Below are the code and all the weights of a small trained network. Each question names an input and a target symbol and asks about switching units off, where a switched-off unit gives its printed mean instead of its output.

import numpy as np


def w(rows, s, z=0):
    codes = np.array(rows[::2]) - 128.0
    scale = np.full(codes.shape[1], s)
    scale[-1] = z or s
    return codes * scale


def f(y):
    return y / 2 * (1 + np.tanh(0.7978845608 * (y + 0.044715 * y**3)))


def softmax(a):
    e = np.exp(a - a.max(-1, keepdims=True))
    return e / e.sum(-1, keepdims=True)


def log_softmax(a):
    a = a - a.max(-1, keepdims=True)
    return a - np.log(np.exp(a).sum(-1, keepdims=True))


def net(x, mask):
    ids = ['ΠΣβδεζηθλμξω'.index(c) for c in x.split()]
    T = len(ids)
    res = E[ids] + P[:T]
    r = res
    for j in range(3):
        rows = slice(4 * j, 4 * j + 4)
        q, k, v = (r @ M[0][rows].T for M in (Q, K, V))
        z = softmax(np.where(np.tri(T) > 0, q @ k.T / 4**0.5, -1e9)) @ v
        o = O[0][rows]
        res = res + np.where(mask[j], z, o[:, -1]) @ o[:, :-1]
    y = f(res @ A[0][:, :-1].T + A[0][:, -1])
    res = res + np.where(mask[3:15], y, B[0][:, -1]) @ B[0][:, :-1]
    return log_softmax(res[-1] @ U[:, :-1].T + U[:, -1])


Q, K, V, O, A, B = {}, {}, {}, {}, {}, {}
E = w([
[116,156,216],'Π',
[145,118,154],'Σ',
[80,130,108],'β',
[107,139,93],'δ',
[109,201,89],'ε',
[114,151,87],'ζ',
[177,179,78],'η',
[156,85,126],'θ',
[72,78,111],'λ',
[246,148,73],'μ',
[157,25,61],'ξ',
[97,109,93],'ω',
],0.012)
P = w([
[103,161,245],'0',
[126,121,128],'1',
[129,111,120],'2',
[136,114,111],'3',
[134,117,103],'4',
[133,111,94],'5',
[137,116,93],'6',
[137,116,87],'7',
[133,122,88],'8',
[127,122,93],'9',
],0.011)
Q[0] = w([
[68,154,54],'head 1',
[104,154,194],'head 1',
[71,161,68],'head 1',
[191,101,175],'head 1',
[86,83,127],'head 2',
[5,128,60],'head 2',
[80,187,83],'head 2',
[15,106,91],'head 2',
[59,154,129],'head 3',
[58,161,198],'head 3',
[74,182,152],'head 3',
[65,176,153],'head 3',
],0.011)
K[0] = w([
[102,252,174],'head 1',
[165,64,143],'head 1',
[94,254,187],'head 1',
[170,23,71],'head 1',
[95,78,162],'head 2',
[42,162,227],'head 2',
[115,201,174],'head 2',
[36,131,253],'head 2',
[122,201,170],'head 3',
[179,174,149],'head 3',
[143,178,154],'head 3',
[147,185,163],'head 3',
],0.011)
V[0] = w([
[180,211,189],'head 1',
[2,140,221],'head 1',
[78,193,184],'head 1',
[212,122,50],'head 1',
[35,126,192],'head 2',
[232,244,67],'head 2',
[38,40,190],'head 2',
[192,231,117],'head 2',
[33,209,156],'head 3',
[63,67,140],'head 3',
[29,232,175],'head 3',
[129,190,83],'head 3',
],0.0078)
O[0] = w([
[107,58,73,253],'head 1',
[58,149,92,240],'head 1',
[48,97,69,234],'head 1',
[182,111,169,36],'head 1',
[120,185,80,169],'head 2',
[60,6,155,164],'head 2',
[185,254,97,114],'head 2',
[59,17,96,196],'head 2',
[41,163,140,157],'head 3',
[147,177,101,115],'head 3',
[47,158,141,174],'head 3',
[82,80,113,117],'head 3',
],0.008,0.0029)
A[0] = w([
[111,139,165,198],'neuron 1',
[139,118,26,73],'neuron 2',
[102,141,173,197],'neuron 3',
[102,149,171,174],'neuron 4',
[103,92,126,178],'neuron 5',
[160,19,160,197],'neuron 6',
[125,104,21,97],'neuron 7',
[124,254,203,253],'neuron 8',
[197,100,47,82],'neuron 9',
[129,224,99,78],'neuron 10',
[67,44,27,84],'neuron 11',
[108,109,37,108],'neuron 12',
],0.0064,0.0055)
B[0] = w([
[128,113,73,163],'neuron 1',
[147,234,211,171],'neuron 2',
[117,123,70,168],'neuron 3',
[101,132,49,157],'neuron 4',
[133,78,125,185],'neuron 5',
[214,203,144,253],'neuron 6',
[142,183,214,197],'neuron 7',
[188,158,62,224],'neuron 8',
[146,232,158,156],'neuron 9',
[200,186,144,177],'neuron 10',
[118,119,254,249],'neuron 11',
[133,147,228,201],'neuron 12',
],0.0058,0.0065)
U = w([
[131,129,97,34],'Π',
[147,129,70,102],'Σ',
[101,119,162,70],'β',
[155,57,167,196],'δ',
[96,153,36,59],'ε',
[233,202,165,91],'ζ',
[95,86,64,212],'η',
[147,127,80,140],'θ',
[162,113,75,255],'λ',
[49,98,221,207],'μ',
[123,135,91,70],'ξ',
[120,227,253,21],'ω',
],0.0064,0.0028)

Each question gives the input, a string of symbols that net reads in full, and the target symbol t.
The units are the heads (4 rows each of Q, K, V and O) and the neurons (one row each of A and B). Each row of codes is followed by its name. A weight is (code - 128) times the scale printed after its matrix; where a second scale follows, it is the last column's (O, A, B and U).
mask holds one flag per unit, heads first, then neurons. A switched-off unit (its flag False) gives its mean, the last column of its rows in O or B, instead of its output. The means were averaged over made-up inputs and are rounded, as every weight is.
A unit's drop is (log p(t) with every unit on - log p(t) with that unit switched off) / (log p(t) with every unit on - log p(t) with every unit switched off).
The circuit of an input: a set's keep is (log p(t) with only the set's units on - log p(t) with every unit switched off) / (log p(t) with every unit on - log p(t) with every unit switched off). Starting from the 12 units with the biggest drops (on a tie, the unit counted first), units are removed one at a time, each time the one whose removal leaves the highest keep (on an exact tie, the one counted first), for as long as the keep stays at least 0.8.
circuit, biggest first: the units of the circuit, biggest drop first
unit that matters most: the unit with the biggest drop
heads that matter: for each layer, one digit per head in row order, 1 if its drop is at least 0.15 and else 0, layers parted by /
drop when u is switched off: that unit's drop, to one decimal
input ξ ξ ζ, target ζ: heads that matter	111
input ε ε η β Π δ ξ ζ, target μ: heads that matter	100
input ε ξ μ Σ, target ζ: heads that matter	101
input Π μ Π Σ, target δ: circuit, biggest first	head 2; head 1
input ε ε β θ θ ε μ λ ε β, target μ: heads that matter	100
input ζ ε Π Π ξ ξ Π, target ζ: circuit, biggest first	head 1; neuron 8
input ε Π ε μ μ λ, target μ: circuit, biggest first	neuron 11; head 1; neuron 8; neuron 12
input ε ζ ω, target μ: heads that matter	100
input λ ξ Π Σ, target ζ: circuit, biggest first	head 1; head 2
input Π Π η, target μ: heads that matter	110
input ε Π η η, target μ: heads that matter	010
input Π ξ ε ζ ω, target ω: heads that matter	110
input ξ θ ξ θ λ Π ξ ξ β η, target ζ: circuit, biggest first	head 3; head 1
input ε ε μ, target δ: circuit, biggest first	head 2; head 1
input μ ε η, target δ: heads that matter	110
input ε μ Π Π ζ η Π η Π β, target μ: unit that matters most	head 1
input Π Π Π ξ μ, target ζ: unit that matters most	head 3
input Π λ β Π ξ θ, target ζ: drop when head 3 is switched off	0.4
input ε β η Π ω Π λ, target μ: drop when neuron 12 is switched off	0.1
input Π Π Σ Π η μ θ δ, target ω: drop when neuron 2 is switched off	0.2
